Below are the code and all the weights of a small trained network. Each question names an input and a class and asks about switching units off, where a switched-off unit gives its printed mean instead of its output.

import numpy as np


def w(rows, s, z=0):
    codes = np.array(rows[::2]) - 128.0
    scale = np.full(codes.shape[1], s)
    scale[-1] = z or s
    return codes * scale


def norm(h):
    return h / np.sqrt((h * h).mean(-1, keepdims=True) + 1e-5)


def f(y):
    return np.maximum(y, 0)


def log_softmax(a):
    a = a - a.max(-1, keepdims=True)
    return a - np.log(np.exp(a).sum(-1, keepdims=True))


def net(x, mask):
    res = np.array(x, float).reshape(1, 6) / 4 @ E
    u = 0
    for l in range(3):
        y = f(norm(res) @ A[l][:, :-1].T + A[l][:, -1])
        res = res + np.where(mask[u : u + 10], y, B[l][:, -1]) @ B[l][:, :-1]
        u += 10
    return log_softmax(norm(res)[-1] @ U[:, :-1].T + U[:, -1])


A, B = {}, {}
E = w([
[103,38,129,112,102],'x0',
[252,102,141,151,175],'x1',
[128,129,131,128,126],'x2',
[126,128,124,128,127],'x3',
[126,83,149,202,237],'x4',
[129,128,127,129,127],'x5',
],0.0042)
A[0] = w([
[32,94,227,157,156,91],'0.n1',
[170,209,214,122,115,145],'0.n2',
[172,154,188,100,127,85],'0.n3',
[74,178,86,88,55,109],'0.n4',
[74,213,103,101,114,38],'0.n5',
[54,189,133,180,191,3],'0.n6',
[142,90,119,120,107,100],'0.n7',
[61,254,108,197,214,15],'0.n8',
[156,150,148,154,104,93],'0.n9',
[109,114,88,108,78,73],'0.n10',
],0.0046,0.0045)
B[0] = w([
[85,115,69,113,139,198],'0.n1',
[100,137,73,131,155,234],'0.n2',
[121,125,100,120,135,153],'0.n3',
[93,155,187,158,160,252],'0.n4',
[126,180,151,166,164,178],'0.n5',
[123,64,176,109,2,162],'0.n6',
[105,138,134,111,139,144],'0.n7',
[143,76,236,125,45,200],'0.n8',
[121,117,107,132,133,140],'0.n9',
[101,109,170,121,115,155],'0.n10',
],0.0068,0.0026)
A[1] = w([
[225,165,54,76,149,107],'1.n1',
[229,45,96,44,1,4],'1.n2',
[161,52,117,20,87,72],'1.n3',
[111,217,176,117,107,176],'1.n4',
[192,81,159,118,161,83],'1.n5',
[210,235,40,99,113,16],'1.n6',
[107,121,117,98,93,54],'1.n7',
[216,70,150,161,208,141],'1.n8',
[61,109,116,139,119,118],'1.n9',
[97,152,78,177,70,102],'1.n10',
],0.004,0.0031)
B[1] = w([
[131,94,112,98,111,209],'1.n1',
[82,254,157,165,195,180],'1.n2',
[80,212,138,138,137,170],'1.n3',
[159,99,111,104,149,254],'1.n4',
[105,151,170,151,78,173],'1.n5',
[129,59,70,99,93,190],'1.n6',
[123,125,151,143,108,134],'1.n7',
[72,173,143,133,78,245],'1.n8',
[143,98,106,89,131,188],'1.n9',
[149,118,150,126,164,156],'1.n10',
],0.0059,0.0027)
A[2] = w([
[118,20,98,92,103,122],'2.n1',
[132,232,145,169,145,85],'2.n2',
[66,171,213,85,48,183],'2.n3',
[49,71,198,123,146,188],'2.n4',
[135,239,138,153,151,111],'2.n5',
[199,114,46,106,83,68],'2.n6',
[152,61,237,223,168,151],'2.n7',
[125,253,136,182,148,86],'2.n8',
[177,224,129,117,99,253],'2.n9',
[168,151,93,71,70,148],'2.n10',
],0.0057,0.0032)
B[2] = w([
[154,173,198,165,175,162],'2.n1',
[114,178,170,101,174,178],'2.n2',
[254,146,134,183,111,254],'2.n3',
[186,119,75,101,100,227],'2.n4',
[98,142,178,161,198,186],'2.n5',
[37,30,94,134,118,158],'2.n6',
[140,193,123,73,32,200],'2.n7',
[104,165,175,136,224,189],'2.n8',
[63,89,144,140,200,226],'2.n9',
[95,67,112,132,173,169],'2.n10',
],0.0053,0.0063)
U = w([
[113,202,183,139,200,174],'0',
[182,119,132,119,8,202],'1',
[70,25,54,106,167,2],'2',
],0.011,0.00079)

Each question gives the input, the list of numbers given to net, and the class t.
The units are the neurons (one row each of A and B). Each row of codes is followed by its name. A weight is (code - 128) times the scale printed after its matrix; where a second scale follows, it is the last column's (A, B and U).
mask holds one flag per neuron, layer by layer. A switched-off neuron (its flag False) gives its mean, the last column of its row in B, instead of its output. The means were averaged over made-up inputs and are rounded, as every weight is.
A unit's drop is (log p(t) with every unit on - log p(t) with that unit switched off) / (log p(t) with every unit on - log p(t) with every unit switched off).
The circuit of an input: a set's keep is (log p(t) with only the set's units on - log p(t) with every unit switched off) / (log p(t) with every unit on - log p(t) with every unit switched off). Starting from the 12 units with the biggest drops (on a tie, the unit counted first), units are removed one at a time, each time the one whose removal leaves the highest keep (on an exact tie, the one counted first), for as long as the keep stays at least 0.8.
units of the circuit, in order: the units of the circuit, biggest drop first
unit that matters most: the unit with the biggest drop
top k neurons: the k neurons with the biggest drops, biggest first
k most important neurons of layer l: the k neurons of layer l with the biggest drops, biggest first
drop of u: that unit's drop, to one decimal
input [5,5,6,-3,-5,1], class 0: unit that matters most : 1.n2
input [-8,-8,-4,0,2,-6], class 1: units of the circuit, in order : 0.n8, 0.n6
input [8,2,0,-8,-1,-4], class 0: units of the circuit, in order : 1.n3, 1.n2
input [8,-3,3,3,0,-5], class 1: units of the circuit, in order : 2.n9, 2.n4
input [3,1,1,-2,8,6], class 1: top 3 neurons : 2.n7, 2.n9, 0.n2
input [-7,-2,2,8,2,-8], class 1: top 2 neurons : 0.n8, 0.n6
input [1,7,-4,4,-7,3], class 0: 3 most important neurons of layer 1 : 1.n2, 1.n3, 1.n4
input [-7,0,1,-2,8,6], class 1: units of the circuit, in order : 0.n8, 2.n7, 0.n6, 2.n9
input [-5,5,4,-7,0,-2], class 2: top 3 neurons : 0.n4, 1.n6, 1.n1
input [2,-4,-6,-6,8,-1], class 2: top 2 neurons : 0.n1, 2.n3
input [1,8,2,4,-7,-6], class 0: top 3 neurons : 1.n2, 1.n3, 1.n4
input [2,7,2,-2,-6,4], class 0: drop of 1.n2 : 2.6
input [5,6,-7,1,8,5], class 1: drop of 2.n7 : 0.4
input [2,7,2,-7,3,-3], class 1: drop of 2.n7 : 0.2
input [-5,1,4,-8,-3,-5], class 2: unit that matters most : 1.n6
